Below are the code and all the weights of a small trained network. Each question names an input and a class and asks about switching units off, where a switched-off unit gives its printed mean instead of its output.

import numpy as np


def w(rows, s, z=0):
    codes = np.array(rows[::2]) - 128.0
    scale = np.full(codes.shape[1], s)
    scale[-1] = z or s
    return codes * scale


def f(y):
    return np.maximum(y, 0)


def log_softmax(a):
    a = a - a.max(-1, keepdims=True)
    return a - np.log(np.exp(a).sum(-1, keepdims=True))


def net(x, mask):
    res = np.array(x, float).reshape(1, 5) / 4 @ E
    y = f(res @ A[0][:, :-1].T + A[0][:, -1])
    res = res + np.where(mask, y, B[0][:, -1]) @ B[0][:, :-1]
    return log_softmax(res[-1] @ U[:, :-1].T + U[:, -1])


A, B = {}, {}
E = w([
[155,80,134,169,131,174,51,52],'x0',
[205,160,136,174,89,52,153,93],'x1',
[79,172,176,113,50,156,125,85],'x2',
[160,170,111,4,152,87,68,98],'x3',
[106,193,26,160,145,167,147,85],'x4',
],0.013)
A[0] = w([
[177,74,89,132,208,102,137,161,113],'n0',
[152,97,130,171,114,150,73,75,96],'n1',
[112,163,119,108,102,97,189,169,41],'n2',
[95,163,117,108,116,89,218,198,89],'n3',
[84,166,166,110,44,158,121,80,84],'n4',
[159,153,105,58,131,100,81,93,3],'n5',
[170,89,77,151,190,120,117,157,98],'n6',
[98,74,141,253,97,165,199,153,50],'n7',
[142,65,205,133,100,119,132,179,56],'n8',
[49,102,130,87,182,185,100,167,72],'n9',
[212,170,152,170,103,71,158,89,101],'n10',
[155,80,133,164,135,155,75,57,66],'n11',
[96,194,11,174,141,166,162,86,91],'n12',
[168,145,123,159,111,59,137,101,75],'n13',
],0.011,0.0041)
B[0] = w([
[83,193,140,156,31,85,160,112,190],'n0',
[113,143,98,150,176,117,93,219,192],'n1',
[115,157,108,165,181,133,79,186,179],'n2',
[104,153,111,157,187,120,58,190,212],'n3',
[40,189,132,177,53,89,149,117,203],'n4',
[139,125,49,42,113,116,128,110,192],'n5',
[73,174,133,175,32,93,158,115,178],'n6',
[160,121,24,1,96,125,123,115,250],'n7',
[186,65,185,115,125,65,88,83,196],'n8',
[101,70,140,171,187,191,220,56,203],'n9',
[102,74,108,154,193,189,189,68,217],'n10',
[76,174,106,157,196,118,59,213,195],'n11',
[210,52,239,118,133,34,78,84,232],'n12',
[95,76,127,146,166,178,179,97,185],'n13',
],0.0092,0.016)
U = w([
[145,121,40,5,102,128,136,126,123],'0',
[110,147,115,181,195,126,75,212,114],'1',
[184,78,248,116,124,71,102,101,117],'2',
[109,86,126,169,181,191,227,86,113],'3',
[80,174,141,189,6,104,162,124,115],'4',
[155,136,145,135,104,146,141,139,253],'5',
[180,143,151,142,104,177,142,145,109],'6',
],0.014,0.015)

Each question gives the input, the list of numbers given to net, and the class t.
The units are the neurons (one row each of A and B). Each row of codes is followed by its name. A weight is (code - 128) times the scale printed after its matrix; where a second scale follows, it is the last column's (A, B and U).
mask holds one flag per neuron, in row order. A switched-off neuron (its flag False) gives its mean, the last column of its row in B, instead of its output. The means were averaged over made-up inputs and are rounded, as every weight is.
A unit's drop is (log p(t) with every unit on - log p(t) with that unit switched off) / (log p(t) with every unit on - log p(t) with every unit switched off).
The circuit of an input: a set's keep is (log p(t) with only the set's units on - log p(t) with every unit switched off) / (log p(t) with every unit on - log p(t) with every unit switched off). Starting from the 12 units with the biggest drops (on a tie, the unit counted first), units are removed one at a time, each time the one whose removal leaves the highest keep (on an exact tie, the one counted first), for as long as the keep stays at least 0.8.
circuit, biggest first: the units of the circuit, biggest drop first
unit that matters most: the unit with the biggest drop
top k neurons: the k neurons with the biggest drops, biggest first
drop of u: that unit's drop, to one decimal
input [3,5,-1,1,0], class 3: unit that matters most => n10
input [5,-6,7,6,4], class 4: top 2 neurons => (n4, n7)
input [-4,4,4,-1,-1], class 1: circuit, biggest first => (n3, n2)
input [-7,-8,3,0,-2], class 3: top 2 neurons => (n9, n11)
input [-1,-3,-3,2,0], class 5: top 3 neurons => (n7, n10, n4)
input [-8,0,8,5,4], class 1: top 2 neurons => (n3, n2)
input [1,-8,-1,6,-6], class 3: top 2 neurons => (n9, n7)
input [0,-6,-6,-3,-1], class 3: top 2 neurons => (n9, n4)
input [4,-5,5,-8,-6], class 0: top 2 neurons => (n7, n12)
input [2,-5,8,-1,-7], class 4: top 2 neurons => (n4, n12)
input [0,-6,-6,-1,-6], class 2: top 4 neurons => (n8, n10, n4, n13)
input [-4,-8,-3,-4,-8], class 2: top 2 neurons => (n8, n10)
input [7,-7,2,0,6], class 1: top 3 neurons => (n11, n1, n10)
input [-1,1,-8,3,-4], class 4: unit that matters most => n0
input [2,7,3,6,2], class 3: top 3 neurons => (n7, n10, n13)
input [6,-3,-7,4,5], class 4: circuit, biggest first => (n6, n0)
input [-1,2,6,4,0], class 4: top 2 neurons => (n7, n4)
input [6,-5,-4,3,8], class 2: drop of n12 => 1.2
input [6,-6,7,-5,-6], class 4: drop of n5 => 0.2
input [2,0,-7,-7,-7], class 0: drop of n7 => 1.6
input [-2,-4,0,-2,-4], class 2: circuit, biggest first => (n8)
